arr =
[[124 116 118 131 127 125 121 151 120 126 120]
 [130 128 133 127 133 129 124 131 127 125 129]
 [131 130 127 135 118 129 127 132 127 133 126]
 [104 105 102 113 153 115 142 129 114 112 119]
 [131 135 128 134 116 130 131 123 130 135 129]
 [121 134 122 128 122 127 138 114 128 131 134]
 [131 135 129 134 117 130 131 123 130 135 129]
 [133 131 136 127 131 131 123 129 129 126 131]]
arr[0, 0] => 124
arr[:, 7] => [151, 131, 132, 129, 123, 114, 123, 129]
arr[:, 0] => [124, 130, 131, 104, 131, 121, 131, 133]
arr[6, 7] => 123
arr[3] => [104, 105, 102, 113, 153, 115, 142, 129, 114, 112, 119]
arr[:, 9] => [126, 125, 133, 112, 135, 131, 135, 126]
arr[4] => [131, 135, 128, 134, 116, 130, 131, 123, 130, 135, 129]
arr[6, 5] => 130
arr[:, 6] => [121, 124, 127, 142, 131, 138, 131, 123]
arr[7] => [133, 131, 136, 127, 131, 131, 123, 129, 129, 126, 131]
arr[4, 3] => 134
arr[0, 5] => 125
arr[7, 9] => 126
arr[0] => [124, 116, 118, 131, 127, 125, 121, 151, 120, 126, 120]
arr[5, 7] => 114
arr[3, 5] => 115
arr[2, 7] => 132
arr[1, 4] => 133
arr[6, 3] => 134
arr[1, 9] => 125
arr[:, 10] => [120, 129, 126, 119, 129, 134, 129, 131]
arr[1, 10] => 129
arr[:, 4] => [127, 133, 118, 153, 116, 122, 117, 131]
arr[3, 2] => 102
arr[1] => [130, 128, 133, 127, 133, 129, 124, 131, 127, 125, 129]
arr[4, 6] => 131
arr[0, 3] => 131
arr[:, 8] => [120, 127, 127, 114, 130, 128, 130, 129]
arr[3, 8] => 114
arr[3, 1] => 105
arr[:, 2] => [118, 133, 127, 102, 128, 122, 129, 136]
arr[0, 8] => 120

B = 151	149	114	117
B[0] -> 151

x =
[[104 145 138 106 142 142 141 107 122]
 [121 130 124 123 137 129 129 126 136]
 [118 136 121 120 148 129 130 127 149]]
x[0][0]: 104
x[2]: [118, 136, 121, 120, 148, 129, 130, 127, 149]
x[1][1]: 130
x[2][8]: 149
x[2][3]: 120
x[:, 3]: [106, 123, 120]
x[2][2]: 121

m =
[[146, 124, 124, 131, 121, 102, 132, 114, 135, 135, 122, 129, 122, 133, 142],
 [144, 116, 128, 143, 120, 121, 143, 135, 110, 137, 115, 133, 121, 121, 129],
 [128, 119, 128, 114, 141, 115, 130, 109, 128, 122, 144, 119, 118, 124, 143],
 [132, 117, 143, 127, 127, 141, 139, 132, 113, 141, 116, 122, 140, 111, 123],
 [122, 132, 141, 128, 133, 123, 119, 121, 154, 142, 135, 112, 137, 126, 131],
 [148, 127, 150, 137, 118, 139, 126, 127, 131, 136, 110, 128, 134, 128, 134],
 [137, 118, 109, 128, 127, 119, 132, 119, 129, 110, 140, 134, 107, 130, 129],
 [127, 115, 143, 125, 137, 153, 130, 127, 122, 120, 138, 119, 121, 114, 126],
 [118, 120, 133, 148, 132, 129, 132, 143, 132, 142, 139, 115, 123, 114, 118],
 [124, 116, 122, 146, 127, 123, 141, 145, 117, 138, 133, 125, 119, 114, 117]]
m[0,0]: 146
m[7,14]: 126
m[2,8]: 128
m[0,6]: 132
m[5,11]: 128
m[6]: [137, 118, 109, 128, 127, 119, 132, 119, 129, 110, 140, 134, 107, 130, 129]
m[:, 0]: [146, 144, 128, 132, 122, 148, 137, 127, 118, 124]
m[6,1]: 118
m[8,11]: 115
m[1,2]: 128
m[4]: [122, 132, 141, 128, 133, 123, 119, 121, 154, 142, 135, 112, 137, 126, 131]
m[:, 13]: [133, 121, 124, 111, 126, 128, 130, 114, 114, 114]
m[9,5]: 123
m[4,4]: 133
m[5,4]: 118
m[8,6]: 132
m[7,1]: 115
m[1]: [144, 116, 128, 143, 120, 121, 143, 135, 110, 137, 115, 133, 121, 121, 129]
m[:, 14]: [142, 129, 143, 123, 131, 134, 129, 126, 118, 117]
m[6,3]: 128
m[8,4]: 132
m[7,9]: 120
m[2,9]: 122
m[8,7]: 143
m[7,7]: 127
m[5]: [148, 127, 150, 137, 118, 139, 126, 127, 131, 136, 110, 128, 134, 128, 134]
m[:, 1]: [124, 116, 119, 117, 132, 127, 118, 115, 120, 116]
m[5,6]: 126
m[:, 5]: [102, 121, 115, 141, 123, 139, 119, 153, 129, 123]
m[4,3]: 128
m[:, 10]: [122, 115, 144, 116, 135, 110, 140, 138, 139, 133]
m[7,13]: 114
m[7,6]: 130
m[1,14]: 129
m[8,5]: 129
m[6,9]: 110
